Below is a small trained network, with its code and all its weights. Each question gives an input and a target symbol and asks what happens when units are switched off, that is, made to give their printed mean instead of their output.

import numpy as np


def w(rows, s, z=0):
    codes = np.array(rows[::2]) - 128.0
    scale = np.full(codes.shape[1], s)
    scale[-1] = z or s
    return codes * scale


def f(y):
    return np.maximum(y, 0)


def softmax(a):
    e = np.exp(a - a.max(-1, keepdims=True))
    return e / e.sum(-1, keepdims=True)


def log_softmax(a):
    a = a - a.max(-1, keepdims=True)
    return a - np.log(np.exp(a).sum(-1, keepdims=True))


def net(x, mask):
    ids = ['ΓΔΘΣΦαβεζημξτω'.index(c) for c in x.split()]
    T = len(ids)
    res = E[ids] + P[:T]
    u = 0
    for l in range(2):
        q, k, v = (res @ M[l].T for M in (Q, K, V))
        z = softmax(np.where(np.tri(T) > 0, q @ k.T / 4**0.5, -1e9)) @ v
        res = res + np.where(mask[u], z, O[l][:, -1]) @ O[l][:, :-1]
        u += 1
        y = f(res @ A[l][:, :-1].T + A[l][:, -1])
        res = res + np.where(mask[u : u + 12], y, B[l][:, -1]) @ B[l][:, :-1]
        u += 12
    return log_softmax(res[-1] @ U[:, :-1].T + U[:, -1])


Q, K, V, O, A, B = {}, {}, {}, {}, {}, {}
E = w([
[175,191,103,186,110,131,194],'Γ',
[151,108,168,151,73,108,206],'Δ',
[125,147,98,211,160,159,62],'Θ',
[83,126,132,108,109,131,74],'Σ',
[192,118,147,117,112,114,89],'Φ',
[96,137,155,145,182,157,220],'α',
[153,70,176,181,128,177,116],'β',
[163,153,206,143,178,152,129],'ε',
[176,135,135,118,127,103,132],'ζ',
[115,80,81,229,129,204,160],'η',
[150,169,179,141,118,91,136],'μ',
[147,226,118,83,81,137,165],'ξ',
[113,104,138,112,252,124,140],'τ',
[143,142,53,173,112,76,86],'ω',
],0.019)
P = w([
[148,118,176,127,254,132,129],'0',
[109,169,226,131,41,135,110],'1',
[134,77,115,174,172,83,138],'2',
[85,185,205,102,45,138,133],'3',
[110,88,104,185,191,93,167],'4',
[60,206,191,77,52,141,162],'5',
[116,86,91,194,203,105,168],'6',
],0.0082)
Q[0] = w([
[168,95,176,170,168,123,77],'0.h1',
[132,127,91,67,173,163,134],'0.h1',
[93,16,203,146,134,19,127],'0.h1',
[170,253,106,94,39,111,165],'0.h1',
],0.0077)
K[0] = w([
[1,90,171,83,98,178,147],'0.h1',
[171,86,94,130,210,44,100],'0.h1',
[9,91,170,76,165,163,124],'0.h1',
[194,204,118,157,106,99,125],'0.h1',
],0.0082)
V[0] = w([
[223,104,99,157,145,101,107],'0.h1',
[224,191,81,109,174,3,117],'0.h1',
[105,203,73,134,158,28,141],'0.h1',
[151,87,36,122,105,140,128],'0.h1',
],0.0041)
O[0] = w([
[151,189,174,2,114,175,157,124],'0.h1',
[154,197,46,154,129,189,156,166],'0.h1',
[110,243,82,109,116,9,167,196],'0.h1',
[149,115,111,250,170,243,139,4],'0.h1',
],0.0058,0.0018)
A[0] = w([
[165,43,168,143,170,135,161,242],'0.n1',
[131,161,56,124,149,125,92,100],'0.n2',
[38,85,140,116,46,190,173,165],'0.n3',
[182,173,154,91,206,123,95,161],'0.n4',
[15,140,179,126,121,235,114,162],'0.n5',
[121,134,95,165,175,111,135,113],'0.n6',
[14,102,141,88,120,100,59,181],'0.n7',
[143,130,107,26,209,64,102,222],'0.n8',
[167,49,82,117,193,77,75,3],'0.n9',
[193,127,168,78,176,206,99,138],'0.n10',
[95,112,254,36,27,198,135,125],'0.n11',
[124,19,101,118,225,93,60,139],'0.n12',
],0.0071,0.0031)
B[0] = w([
[49,126,104,188,126,100,136,253],'0.n1',
[117,98,225,146,120,150,80,157],'0.n2',
[117,155,129,143,166,254,144,218],'0.n3',
[148,68,152,175,70,104,58,186],'0.n4',
[97,199,142,171,198,99,67,228],'0.n5',
[113,80,111,106,150,141,100,193],'0.n6',
[61,168,119,72,97,145,115,210],'0.n7',
[95,155,105,185,49,217,129,190],'0.n8',
[164,148,183,153,174,135,187,152],'0.n9',
[146,58,124,171,107,197,87,161],'0.n10',
[215,159,165,64,152,192,118,246],'0.n11',
[86,103,215,192,117,98,203,205],'0.n12',
],0.0082,0.0038)
Q[1] = w([
[171,74,65,1,174,203,90],'1.h1',
[137,162,136,90,68,137,105],'1.h1',
[206,146,173,90,167,132,173],'1.h1',
[70,131,162,126,101,92,104],'1.h1',
],0.0099)
K[1] = w([
[193,2,227,129,145,120,61],'1.h1',
[156,123,172,110,60,109,97],'1.h1',
[231,177,234,141,179,100,177],'1.h1',
[38,209,189,102,137,112,88],'1.h1',
],0.0075)
V[1] = w([
[87,116,8,142,64,207,16],'1.h1',
[147,34,206,48,156,216,99],'1.h1',
[254,155,70,196,139,125,94],'1.h1',
[31,143,72,196,235,176,113],'1.h1',
],0.0056)
O[1] = w([
[37,138,102,125,1,112,100,33],'1.h1',
[98,137,161,64,131,162,124,3],'1.h1',
[148,75,57,179,218,155,69,129],'1.h1',
[44,32,69,111,170,119,130,229],'1.h1',
],0.008,0.0038)
A[1] = w([
[140,32,96,142,126,144,115,144],'1.n1',
[91,120,95,178,156,103,158,174],'1.n2',
[137,73,69,154,146,134,157,159],'1.n3',
[113,144,106,111,172,118,20,100],'1.n4',
[113,38,164,122,188,89,100,70],'1.n5',
[36,86,157,124,162,72,146,110],'1.n6',
[171,214,134,129,2,119,75,187],'1.n7',
[156,199,86,155,83,106,134,249],'1.n8',
[105,189,186,123,199,112,76,162],'1.n9',
[147,94,110,134,182,142,201,253],'1.n10',
[125,87,66,156,62,84,141,66],'1.n11',
[131,131,187,99,185,67,162,123],'1.n12',
],0.0089,0.0037)
B[1] = w([
[170,213,79,107,90,193,139,172],'1.n1',
[170,121,149,91,7,105,97,242],'1.n2',
[195,119,135,124,15,67,73,208],'1.n3',
[71,213,80,183,57,110,132,151],'1.n4',
[151,188,49,34,198,123,165,175],'1.n5',
[178,103,143,119,98,126,185,230],'1.n6',
[116,80,50,99,151,138,178,223],'1.n7',
[95,49,124,176,199,141,133,220],'1.n8',
[166,63,93,139,113,38,77,197],'1.n9',
[134,177,212,118,180,153,63,253],'1.n10',
[100,50,168,106,255,120,104,155],'1.n11',
[53,202,79,128,158,61,137,170],'1.n12',
],0.007,0.011)
U = w([
[112,174,75,222,159,157,230,179],'Γ',
[173,194,187,107,100,207,161,72],'Δ',
[96,176,95,187,109,80,94,16],'Θ',
[130,215,73,82,106,124,84,199],'Σ',
[199,39,108,45,117,153,104,90],'Φ',
[86,189,191,148,201,109,113,123],'α',
[113,96,194,139,153,203,64,146],'β',
[212,141,197,157,91,66,28,122],'ε',
[157,76,125,81,178,151,113,144],'ζ',
[136,168,139,159,73,219,121,86],'η',
[180,184,87,64,131,2,165,54],'μ',
[148,108,77,86,171,150,129,139],'ξ',
[80,72,199,151,117,102,136,254],'τ',
[107,37,87,116,208,94,92,111],'ω',
],0.0075,0.0029)

Each question gives the input, a string of symbols that net reads in full, and the target symbol t.
The units are the heads (4 rows each of Q, K, V and O) and the neurons (one row each of A and B). Each row of codes is followed by its name. A weight is (code - 128) times the scale printed after its matrix; where a second scale follows, it is the last column's (O, A, B and U).
mask holds one flag per unit, layer by layer, with each layer's heads first. A switched-off unit (its flag False) gives its mean, the last column of its rows in O or B, instead of its output. The means were averaged over made-up inputs and are rounded, as every weight is.
A unit's drop is (log p(t) with every unit on - log p(t) with that unit switched off) / (log p(t) with every unit on - log p(t) with every unit switched off).
The circuit of an input: a set's keep is (log p(t) with only the set's units on - log p(t) with every unit switched off) / (log p(t) with every unit on - log p(t) with every unit switched off). Starting from the 12 units with the biggest drops (on a tie, the unit counted first), units are removed one at a time, each time the one whose removal leaves the highest keep (on an exact tie, the one counted first), for as long as the keep stays at least 0.8.
circuit, biggest first: the units of the circuit, biggest drop first
most important unit: the unit with the biggest drop
top k neurons: the k neurons with the biggest drops, biggest first
top k neurons in layer l: the k neurons of layer l with the biggest drops, biggest first
input Σ Γ Σ, target τ: top 4 neurons in layer 0 : (0.n7, 0.n12, 0.n11, 0.n8)
input Γ α Φ ζ Δ τ Δ, target μ: circuit, biggest first : (1.h1, 1.n8, 1.n12, 0.n8)
input Γ α τ, target μ: top 4 neurons : (1.n5, 0.n12, 1.n12, 0.n3)
input Γ Γ Φ β τ, target ε: top 4 neurons in layer 0 : (0.n12, 0.n8, 0.n4, 0.n9)
input Γ Δ ω β, target β: most important unit : 0.n3
input ε Γ μ Σ Δ Φ β, target τ: circuit, biggest first : (0.n7, 1.h1, 0.n1, 0.h1)
input α α Δ, target μ: circuit, biggest first : (1.h1, 1.n5, 1.n12, 0.h1)
input Σ β μ Γ α Δ, target Δ: circuit, biggest first : (0.n11, 1.h1)
input Γ ξ Γ Γ Σ ε, target ε: circuit, biggest first : (1.n9, 1.h1)
input α Γ Δ, target ε: circuit, biggest first : (1.h1, 1.n7, 0.h1)
input ε α ω, target μ: top 3 neurons in layer 0 : (0.n12, 0.n9, 0.n3)
input Γ Γ Δ, target ε: circuit, biggest first : (1.h1, 1.n7, 1.n3)
input Γ Σ ε, target τ: top 3 neurons : (0.n7, 0.n4, 0.n1)
input α Σ Γ Σ Σ Γ β, target ε: most important unit : 0.h1
input τ Δ Σ β, target β: top 3 neurons : (0.n11, 0.n3, 0.n10)
input Θ Γ Γ Δ α τ, target τ: top 2 neurons : (0.n8, 0.n7)
input τ η Γ μ Γ Σ ω, target τ: top 4 neurons : (0.n7, 0.n12, 0.n3, 0.n2)
input Δ ε η τ Δ η, target η: top 2 neurons in layer 0 : (0.n3, 0.n1)
input β Σ Δ Φ Σ Φ Δ, target τ: top 3 neurons : (0.n7, 0.n1, 1.n11)
input Γ Δ ω, target ε: most important unit : 1.h1
input β β Γ, target ε: top 2 neurons in layer 1 : (1.n3, 1.n7)
input ε τ Σ Σ, target Σ: top 2 neurons : (1.n4, 0.n11)
input ε Σ Γ α Γ Γ ε, target ε: top 2 neurons : (0.n11, 1.n7)
input Γ η Δ Γ ω, target ε: top 2 neurons in layer 0 : (0.n12, 0.n9)
input ε τ η τ ε, target Φ: top 3 neurons in layer 0 : (0.n4, 0.n10, 0.n1)
input Γ Γ Γ Δ Σ Θ, target Θ: top 2 neurons in layer 0 : (0.n5, 0.n12)
input η Δ Γ Φ, target Φ: most important unit : 1.n7
input Σ α ω Φ Θ, target μ: top 2 neurons in layer 0 : (0.n12, 0.n3)
input ζ Φ Γ Δ Γ Γ η, target Φ: top 2 neurons in layer 1 : (1.n2, 1.n3)
